Here is a tiny trained network, its code and every weight. The questions are about switching its units off for an input and a class, where a switched-off unit gives its printed mean instead of its output.

import numpy as np


def w(rows, s, z=0):
    codes = np.array(rows[::2]) - 128.0
    scale = np.full(codes.shape[1], s)
    scale[-1] = z or s
    return codes * scale


def f(y):
    return y / 2 * (1 + np.tanh(0.7978845608 * (y + 0.044715 * y**3)))


def log_softmax(a):
    a = a - a.max(-1, keepdims=True)
    return a - np.log(np.exp(a).sum(-1, keepdims=True))


def net(x, mask):
    res = np.array(x, float).reshape(1, 2) / 4 @ E
    y = f(res @ A[0][:, :-1].T + A[0][:, -1])
    res = res + np.where(mask, y, B[0][:, -1]) @ B[0][:, :-1]
    return log_softmax(res[-1] @ U[:, :-1].T + U[:, -1])


A, B = {}, {}
E = w([
[4,50,45,129,196,200,111],'x0',
[133,91,53,80,82,67,69],'x1',
],0.012)
A[0] = w([
[148,95,70,69,115,104,105,178],'n0',
[132,90,103,115,108,95,74,174],'n1',
[98,78,92,86,112,88,56,198],'n2',
[172,155,123,99,46,121,101,183],'n3',
[158,153,249,160,131,108,135,199],'n4',
[151,128,146,120,71,85,113,189],'n5',
[176,146,111,88,71,65,145,206],'n6',
[88,126,147,177,210,186,156,228],'n7',
[116,99,95,116,94,89,87,124],'n8',
[161,170,175,116,63,36,130,245],'n9',
[93,121,176,192,201,195,156,254],'n10',
[30,97,69,136,161,175,101,207],'n11',
[163,135,141,120,42,48,120,194],'n12',
[170,146,186,136,110,123,164,196],'n13',
[121,54,81,117,103,92,109,107],'n14',
],0.012,0.0047)
B[0] = w([
[181,125,55,59,107,88,175,176],'n0',
[178,98,23,96,107,81,198,168],'n1',
[173,98,51,38,158,75,146,191],'n2',
[39,114,53,143,128,167,67,195],'n3',
[128,215,158,248,208,118,138,231],'n4',
[67,160,42,178,106,172,104,186],'n5',
[86,147,60,148,96,153,78,208],'n6',
[198,39,150,175,65,70,57,210],'n7',
[153,135,104,42,72,106,189,163],'n8',
[94,150,97,221,123,147,108,248],'n9',
[185,102,227,203,68,69,80,219],'n10',
[253,74,162,100,158,204,14,237],'n11',
[6,139,61,177,132,143,78,220],'n12',
[127,139,171,240,155,177,92,207],'n13',
[216,137,144,88,119,74,157,169],'n14',
],0.0071,0.018)
U = w([
[165,20,172,122,128,150,71,163],'0',
[144,163,248,201,140,55,171,171],'1',
[26,130,208,66,122,153,195,7],'2',
[58,215,110,188,167,218,120,140],'3',
[109,199,186,78,171,143,208,25],'4',
[54,165,203,75,184,119,255,3],'5',
[75,120,53,115,89,74,167,143],'6',
[187,147,109,10,175,90,188,122],'7',
],0.008,0.0052)

Each question gives the input, the list of numbers given to net, and the class t.
The units are the neurons (one row each of A and B). Each row of codes is followed by its name. A weight is (code - 128) times the scale printed after its matrix; where a second scale follows, it is the last column's (A, B and U).
mask holds one flag per neuron, in row order. A switched-off neuron (its flag False) gives its mean, the last column of its row in B, instead of its output. The means were averaged over made-up inputs and are rounded, as every weight is.
A unit's drop is (log p(t) with every unit on - log p(t) with that unit switched off) / (log p(t) with every unit on - log p(t) with every unit switched off).
The circuit of an input: a set's keep is (log p(t) with only the set's units on - log p(t) with every unit switched off) / (log p(t) with every unit on - log p(t) with every unit switched off). Starting from the 12 units with the biggest drops (on a tie, the unit counted first), units are removed one at a time, each time the one whose removal leaves the highest keep (on an exact tie, the one counted first), for as long as the keep stays at least 0.8.
circuit, biggest first: the units of the circuit, biggest drop first
top k neurons: the k neurons with the biggest drops, biggest first
drop when u is switched off: that unit's drop, to one decimal
input [1,-1], class 0: circuit, biggest first	[n4]
input [0,1], class 6: circuit, biggest first	[n11 n4]
input [-2,-3], class 1: top 4 neurons	[n12 n3 n6 n5]
input [-7,7], class 3: top 2 neurons	[n9 n12]
input [-5,6], class 6: top 2 neurons	[n1 n0]
input [-3,4], class 6: top 2 neurons	[n4 n11]
input [7,3], class 0: drop when n11 is switched off	2.1
input [-2,-5], class 1: drop when n0 is switched off	0.0
input [0,-2], class 1: drop when n11 is switched off	0.3
input [-4,5], class 6: drop when n0 is switched off	0.2
